Below is a small trained network, with its code and all its weights. Each question gives an input and a target symbol and asks what happens when units are switched off, that is, made to give their printed mean instead of their output.

import numpy as np


def w(rows, s, z=0):
    codes = np.array(rows[::2]) - 128.0
    scale = np.full(codes.shape[1], s)
    scale[-1] = z or s
    return codes * scale


def f(y):
    return y / 2 * (1 + np.tanh(0.7978845608 * (y + 0.044715 * y**3)))


def softmax(a):
    e = np.exp(a - a.max(-1, keepdims=True))
    return e / e.sum(-1, keepdims=True)


def log_softmax(a):
    a = a - a.max(-1, keepdims=True)
    return a - np.log(np.exp(a).sum(-1, keepdims=True))


def net(x, mask):
    ids = ['ΘΛΠΣΨΩαβγεζημξτφ'.index(c) for c in x.split()]
    T = len(ids)
    res = E[ids] + P[:T]
    r = res
    for j in range(2):
        rows = slice(2 * j, 2 * j + 2)
        q, k, v = (r @ M[0][rows].T for M in (Q, K, V))
        z = softmax(np.where(np.tri(T) > 0, q @ k.T / 2**0.5, -1e9)) @ v
        o = O[0][rows]
        res = res + np.where(mask[j], z, o[:, -1]) @ o[:, :-1]
    y = f(res @ A[0][:, :-1].T + A[0][:, -1])
    res = res + np.where(mask[2:6], y, B[0][:, -1]) @ B[0][:, :-1]
    return log_softmax(res[-1] @ U[:, :-1].T + U[:, -1])


Q, K, V, O, A, B = {}, {}, {}, {}, {}, {}
E = w([
[84,80,105,153,66,192],'Θ',
[122,117,152,127,99,179],'Λ',
[110,109,186,141,198,106],'Π',
[121,161,132,153,118,118],'Σ',
[80,116,192,103,28,100],'Ψ',
[121,4,155,68,121,203],'Ω',
[138,111,81,190,160,160],'α',
[164,107,98,141,117,243],'β',
[140,153,150,138,115,168],'γ',
[142,197,153,128,91,95],'ε',
[110,98,102,166,103,141],'ζ',
[91,102,107,169,64,160],'η',
[157,98,154,152,164,177],'μ',
[103,124,96,174,59,154],'ξ',
[115,137,155,126,164,131],'τ',
[84,91,117,157,83,49],'φ',
],0.02)
P = w([
[239,120,102,35,254,53],'0',
[102,86,161,222,106,126],'1',
[147,54,186,190,120,167],'2',
[185,98,187,209,107,206],'3',
[166,55,184,213,135,184],'4',
[163,57,184,235,93,192],'5',
[166,68,184,230,87,187],'6',
[169,73,193,220,113,165],'7',
[159,66,190,205,103,196],'8',
[212,91,215,174,128,233],'9',
[187,87,235,151,112,155],'10',
[177,50,206,166,96,236],'11',
],0.0088)
Q[0] = w([
[206,141,166,209,41,137],'h0',
[159,99,122,112,45,166],'h0',
[89,134,81,85,171,126],'h1',
[125,187,57,2,164,115],'h1',
],0.01)
K[0] = w([
[252,127,51,94,170,57],'h0',
[206,112,32,50,108,128],'h0',
[111,104,191,254,61,114],'h1',
[39,158,226,243,30,245],'h1',
],0.0078)
V[0] = w([
[79,209,4,156,80,102],'h0',
[72,87,206,94,140,169],'h0',
[71,48,105,159,124,52],'h1',
[118,190,188,118,182,40],'h1',
],0.012)
O[0] = w([
[129,18,107,117,104,166,2],'h0',
[166,200,103,147,33,136,111],'h0',
[213,83,148,153,54,159,83],'h1',
[172,165,240,8,190,168,135],'h1',
],0.012,0.0096)
A[0] = w([
[87,174,191,147,66,136,145],'n0',
[124,113,173,86,98,3,255],'n1',
[100,199,115,122,135,111,38],'n2',
[226,153,22,166,69,128,181],'n3',
],0.0071,0.0034)
B[0] = w([
[180,88,61,129,227,137,254],'n0',
[148,167,79,154,111,244,231],'n1',
[143,54,212,118,254,64,221],'n2',
[46,95,135,107,46,55,223],'n3',
],0.0084,0.006)
U = w([
[162,74,103,119,131,143,117],'Θ',
[153,80,122,147,158,167,86],'Λ',
[134,182,203,127,58,79,69],'Π',
[139,153,239,222,129,146,130],'Σ',
[140,160,134,98,122,151,118],'Ψ',
[96,157,150,110,123,153,84],'Ω',
[160,214,99,155,79,226,254],'α',
[90,77,147,44,153,124,95],'β',
[254,21,162,112,128,59,101],'γ',
[186,95,105,136,124,142,135],'ε',
[82,112,80,130,173,150,125],'ζ',
[166,144,149,129,122,130,54],'η',
[142,164,118,133,116,165,98],'μ',
[100,116,165,94,116,161,122],'ξ',
[143,102,139,122,97,136,118],'τ',
[116,135,141,127,47,155,115],'φ',
],0.0063,0.006)

Each question gives the input, a string of symbols that net reads in full, and the target symbol t.
The units are the heads (2 rows each of Q, K, V and O) and the neurons (one row each of A and B). Each row of codes is followed by its name. A weight is (code - 128) times the scale printed after its matrix; where a second scale follows, it is the last column's (O, A, B and U).
mask holds one flag per unit, heads first, then neurons. A switched-off unit (its flag False) gives its mean, the last column of its rows in O or B, instead of its output. The means were averaged over made-up inputs and are rounded, as every weight is.
A unit's drop is (log p(t) with every unit on - log p(t) with that unit switched off) / (log p(t) with every unit on - log p(t) with every unit switched off).
The circuit of an input: a set's keep is (log p(t) with only the set's units on - log p(t) with every unit switched off) / (log p(t) with every unit on - log p(t) with every unit switched off). Starting from all 6 units, units are removed one at a time, each time the one whose removal leaves the highest keep (on an exact tie, the one counted first), for as long as the keep stays at least 0.8.
circuit, biggest first: the units of the circuit, biggest drop first
top k neurons: the k neurons with the biggest drops, biggest first
which heads matter: for each layer, one digit per head in row order, 1 if its drop is at least 0.15 and else 0, layers parted by /
drop when u is switched off: that unit's drop, to one decimal
input ε β μ Ω, target β: circuit, biggest first -> [h1]
input ε Θ Ψ Ω Ω Ω ξ β β Λ, target β: which heads matter -> 11
input Θ β Ψ Ψ, target φ: which heads matter -> 11
input φ τ β ξ φ β φ φ β Σ φ τ, target γ: which heads matter -> 01
input Θ Ω β Λ, target φ: circuit, biggest first -> [h1 n3 h0]
input ε Σ ξ γ, target β: circuit, biggest first -> [h1 h0]
input ε Ω α γ β β, target β: circuit, biggest first -> [h1 h0]
input Ψ Π β φ β ζ Θ Ω Ω, target α: which heads matter -> 10
input β Ψ α, target ζ: which heads matter -> 01
input Ω Σ Σ Λ, target Π: circuit, biggest first -> [n3 h0]
input β Θ Θ Σ, target ζ: which heads matter -> 01
input β ζ Σ Σ β ε γ γ γ, target ζ: which heads matter -> 01
input Ψ Ψ β Σ Ω Ψ, target α: top 2 neurons -> [n1 n2]
input ε β Ψ Ω Ω β Ω Ψ, target β: circuit, biggest first -> [h1]
input Ψ Π Ω ε Ω, target α: which heads matter -> 11
input Ω Ω Θ, target Π: circuit, biggest first -> [h0 n3]
input φ β β β φ ξ ξ φ α τ ζ γ, target γ: circuit, biggest first -> [h1 h0]
input Ω Σ γ β Σ ε ε β Ψ φ β Σ, target Π: top 2 neurons -> [n3 n1]
input β μ Ψ ε Ψ ε β ε ε, target ζ: drop when h1 is switched off -> 0.8
input β β Σ, target ζ: drop when h1 is switched off -> 1.0
input Ω β ξ β Ψ β β, target Π: top neuron -> [n3]
input Θ γ μ Π α ζ Π η, target φ: top 2 neurons -> [n3 n2]
input φ φ φ β μ Σ, target γ: drop when n1 is switched off -> 0.1
